[[138 118 125 115 126 120 136 130 122 120 140 138 133 139]
 [116 131 144 117 122 112 132 125 130 118 135 135 135 116]
 [113 140 125 125 105 119 134 127 147 129 125 132 143 131]
 [129 131 126 129 129 126 126 129 126 135 130 126 134 130]
 [125 120 127 129 122 138 132 118 122 115 141 127 123 128]
 [115 135 139 130 123 133 135 123 142 121 138 122 122 116]
 [133 130 111 130 123 130 124 128 124 128 135 126 141 154]
 [110 123 131 139 121 135 134 141 123 116 135 110 133 116]
 [130 127 119 126 132 141 149 144 140 130 123 117 120 127]
 [130 120 125 125 122 122 134 127 123 130 135 134 127 128]
 [139 125 128 131 127 128 131 129 139 137 135 141 128 122]
 [121 140 123 127 115 122 139 119 122 117 138 133 150 120]
 [126 129 128 134 127 130 127 119 122 122 130 131 125 121]]
Counting starts at 0.
What is the entry at row 1, column 0?
A: 116
What is the entry directly below the smallest entry?
A: 129
The entry in row 2 and column 0 is 113
What is the entry in the top-right corner?
A: 139
The entry in the bottom-left corner -> 126
The entry at row 0, column 1 -> 118
The entry in row 2 and column 1 -> 140
The entry in row 0 and column 0 -> 138
What is the entry at row 1, column 2?
A: 144
The entry in row 0 and column 2 -> 125
The entry at row 2, column 2: 125
What is the entry just left of 149?
A: 141
The entry directly above the smallest entry -> 122
The entry just left of 147: 127
The bottom entry of the column that holds the smallest entry -> 127
What is the entry just left of the smallest entry?
A: 125
The entry just right of 143 is 131
What is the entry just right of the smallest entry?
A: 119
The entry in row 1 and column 1 -> 131
What is the bottom-right entry?
A: 121
What is the entry directly above the largest entry?
A: 116
What is the top entry of the column that holds the smallest entry?
A: 126
The entry directly below the largest entry -> 116

Read these off the table that follows. Counting starts at 0.
1) Give the top-left entry.
2) Give the top-right entry.
3) Give the bottom entry of the column that holds the largest entry.
4) Give the entry in the bottom-left corner.
5) Give the entry just right of the largest entry.
6) Give the entry at row 1, column 0.
7) Give the entry in row 0 and column 1.
8) Give the entry in row 2 and column 0.
[[126 127 132 134 124 150 138 114 127 142 146 115 119 126]
 [138 126 131 131 129 138 139 122 124 135 142 116 125 134]
 [135 138 134 135 129 145 139 122 129 139 136 125 123 128]
 [145 134 134 138 133 130 143 129 121 141 135 121 128 135]
 [136 125 135 129 121 139 139 125 128 118 144 143 120 136]
 [130 155 139 143 136 144 145 134 136 138 125 140 119 136]
 [146 140 132 127 131 126 143 129 132 129 143 124 127 133]
 [135 142 133 135 133 144 143 123 130 143 138 117 123 127]
 [138 145 131 126 134 135 142 129 140 131 138 125 123 132]
 [140 129 131 126 130 130 142 128 129 126 142 122 126 139]
 [130 133 131 126 136 140 143 127 134 130 135 118 121 140]
 [148 125 135 131 119 126 143 128 122 122 150 140 126 134]
 [126 148 132 132 128 153 139 117 138 140 142 124 116 119]
 [139 125 130 130 133 132 141 127 124 134 138 111 127 137]
 [129 118 126 115 129 144 140 116 133 125 148 104 122 138]
 [138 133 136 141 132 137 143 127 121 141 135 125 125 134]]
1) 126
2) 126
3) 133
4) 138
5) 139
6) 138
7) 127
8) 135

[[119 117 144 137 134 118 120 134 117 112 123 120]
 [125 131 119 113 132 134 117 119 114 118 141 137]
 [148 141 137 139 136 137 119 138 119 117 116 131]
 [119 124 132 141 142 144 137 113 117 132 118 131]
 [138 118 135 122 123 137 117 124 127 148 110 120]
 [126 119 119 146 119 123 112 124 143 116 116 129]
 [128 131 120 142 119 145 127 137 131 136 147 116]
 [124 125 146 119 119 134 122 124 133 120 138 118]
 [127 135 126 121 136 126 134 125 140 129 124 122]
 [125 143 107 126 115 120 128 116 115 128 119 127]
 [118 140 138 132 128 124 110 133 136 123 123 143]
 [113 132 129 123 124 133 132 151 118 133 119 123]
 [122 136 138 137 118 112 125 122 113 136 134 109]
 [135 118 121 120 130 120 134 136 138 133 136 136]]
The entry just right of the largest entry: 118
Report the fourth entry from the end, reading row by row.
138
The top-right entry is 120
Report the bottom-left entry.
135
The bottom-right entry: 136
The third entry in reading order: 144
The 3rd-last entry, reading row by row: 133
The top-left entry -> 119
Report the entry directly above the smallest entry.
126
Report the second entry from the end, reading row by row.
136
The entry just left of 139 -> 137
Report the entry just right of the smallest entry.
126
The smallest entry is 107
The entry directly below the largest entry: 122
The smallest entry in the last column: 109
Report the second entry on the main diagonal.
131
The fifth entry from the end, reading row by row: 136
The largest entry in the last column -> 143
Report the smallest entry in the first row.
112
Report the second entry, reading row by row.
117
The smallest entry in the last row: 118
The third entry on the diagonal from the top-right corner is 117
Report the entry directly above the largest entry.
133
The second entry on the diagonal from the top-right corner -> 141
Report the largest entry in the first column.
148

A =
[[116 124 116 130 118 116 119 116 116 123 121 115 130 106 131]
 [125 132 125 129 120 138 124 141 139 121 137 130 126 135 139]
 [125 121 118 134 117 122 131 123 130 124 128 120 123 136 112]
 [123 130 140 130 125 109 131 138 112 129 114 145 129 140 141]
 [130 120 128 128 123 120 123 123 142 134 136 123 125 118 130]
 [137 111 113 127 135 103 142 119 124 130 122 120 127 131 131]]
Counting starts at 0.
The minimum is 103
What is the top-right entry?
Answer: 131
What is the top entry of the column that holds the largest entry?
Answer: 115
What is the entry just right of the smallest entry?
Answer: 142
The entry in row 2 and column 1: 121
The entry at row 0, column 1: 124
The entry in row 0 and column 0 is 116
The entry in the bottom-right corner: 131
The top entry of the column that holds the smallest entry is 116
The entry in row 1 and column 0: 125
The entry at row 2, column 2: 118
What is the entry just right of the largest entry?
Answer: 129
The entry at row 0, column 2 -> 116
The entry at row 2, column 0 is 125
The entry just left of the largest entry -> 114
The entry directly below the largest entry is 123
What is the entry just left of the smallest entry?
Answer: 135
The entry directly above the smallest entry is 120

M =
array([[134, 125, 130, 131, 120, 134, 149, 119, 113, 126, 141, 124, 127],
       [124, 112, 131, 124, 124, 131, 124, 124, 135, 123, 130, 133, 128],
       [134, 110, 102, 129, 126, 146, 132, 139, 125, 132, 122, 120, 126],
       [117, 117, 120, 129, 122, 144, 120, 122, 121, 116, 136, 140, 131],
       [114, 129, 109, 131, 122, 132, 112, 131, 141, 128, 137, 125, 125],
       [114, 125, 132, 142, 129, 112, 134, 128, 128, 130, 126, 130, 127],
       [124, 124, 136, 130, 127, 132, 124, 146, 137, 124, 120, 139, 124],
       [143, 122, 141, 134, 120, 122, 106, 144, 158, 140, 141, 120, 124]])
Rows and columns are numbered from 0.
Report the entry just right of the largest entry.
140
The entry at row 0, column 1 -> 125
Report the entry in row 2 and column 0.
134
The top entry of the column that holds the smallest entry is 130
The entry in the top-right corner: 127
Report the entry in row 0 and column 0.
134
The entry at row 1, column 2: 131
Report the entry in row 1 and column 1.
112
Report the entry just left of the largest entry.
144
Report the top entry of the column that holds the largest entry.
113
The entry in the bottom-left corner: 143
The entry just left of the smallest entry: 110
The entry in row 1 and column 0: 124
Report the entry directly above 106.
124
Report the smallest entry.
102
The entry directly above the largest entry: 137
The entry in the bottom-right corner -> 124
The entry just right of the smallest entry: 129

124  121  126  121  134  134  130  139
124  126  131  125  129  116  126  114
125  124  131  120  132  116  126  126
131  121  119  129  124  131  129  133
112  148  125  144  114  141  110  116
118  122  125  128  138  119  126  132
129  123  133  128  140  123  120  115
115  140  134  122  123  140  128  127
130  118  134  126  125  119  133  135
123  137  129  134  113  137  128  125
113  155  131  128  124  140  107  117
119  131  139  119  145  131  121  136
128  117  129  130  116  123  127  133
121  126  136  121  130  153  127  120
118  136  134  141  120  138  111  131
Counting starts at 0.
The bottom entry of the column that holds the largest entry: 136
The entry in row 0 and column 1 is 121
Give the entry just right of the largest entry.
A: 131
Give the entry at row 1, column 0.
A: 124
The entry in row 0 and column 0 -> 124
Give the bottom-right entry.
A: 131
Give the entry in row 0 and column 2.
A: 126
Give the entry at row 2, column 0.
A: 125
Give the entry at row 1, column 1.
A: 126
Give the entry in row 2 and column 1.
A: 124
Give the top entry of the column that holds the smallest entry.
A: 130
Give the entry directly below the smallest entry.
A: 121
Give the entry directly above 111.
A: 127
Give the top-right entry.
A: 139
The entry directly above the smallest entry is 128
Give the entry in the bottom-left corner.
A: 118
Give the entry directly above the largest entry.
A: 137
The entry directly below the largest entry -> 131
Give the entry at row 2, column 2.
A: 131
The entry just left of the smallest entry is 140
Give the bottom entry of the column that holds the smallest entry.
A: 111

grid =
[[136 123 132 118 130 127 126 123]
 [129 116 126 127 134 134 127 130]
 [114 124 126 138 127 128 128 130]
 [147 140 126 117 125 138 127 146]
 [136 145 125 142 128 134 131 150]
 [125 153 125 118 131 126 127 130]]
Indices start at 0.
Which number is the entry at row 1, column 0?
A: 129
The entry at row 0, column 0 -> 136
Which number is the entry in the top-right corner?
A: 123
The bottom-left entry -> 125
The entry at row 0, column 2 -> 132
Which number is the entry just right of the largest entry?
A: 125
Which number is the entry in row 2 and column 2?
A: 126
The bottom-right entry: 130
The entry in row 0 and column 1: 123
The entry at row 2, column 0: 114

X =
[[129 125 135 130]
 [127 120 138 117]
 [122 122 137 136]
 [126 132 135 119]
 [139 115 147 147]
 [122 126 122 126]
 [151 145 127 125]
 [119 138 125 114]]
Indices start at 0.
Find the bottom-left entry.
Answer: 119
The entry at row 2, column 0: 122
Find the top-right entry.
Answer: 130
Find the entry in row 1 and column 2.
Answer: 138
The entry in row 2 and column 2 -> 137
Find the entry at row 1, column 0.
Answer: 127
Find the entry directly above the largest entry.
Answer: 122
The bottom-right entry is 114
Find the entry in the top-left corner.
Answer: 129
Find the entry at row 2, column 1.
Answer: 122
The entry directly above the smallest entry: 125
The entry at row 0, column 1: 125
The largest entry -> 151
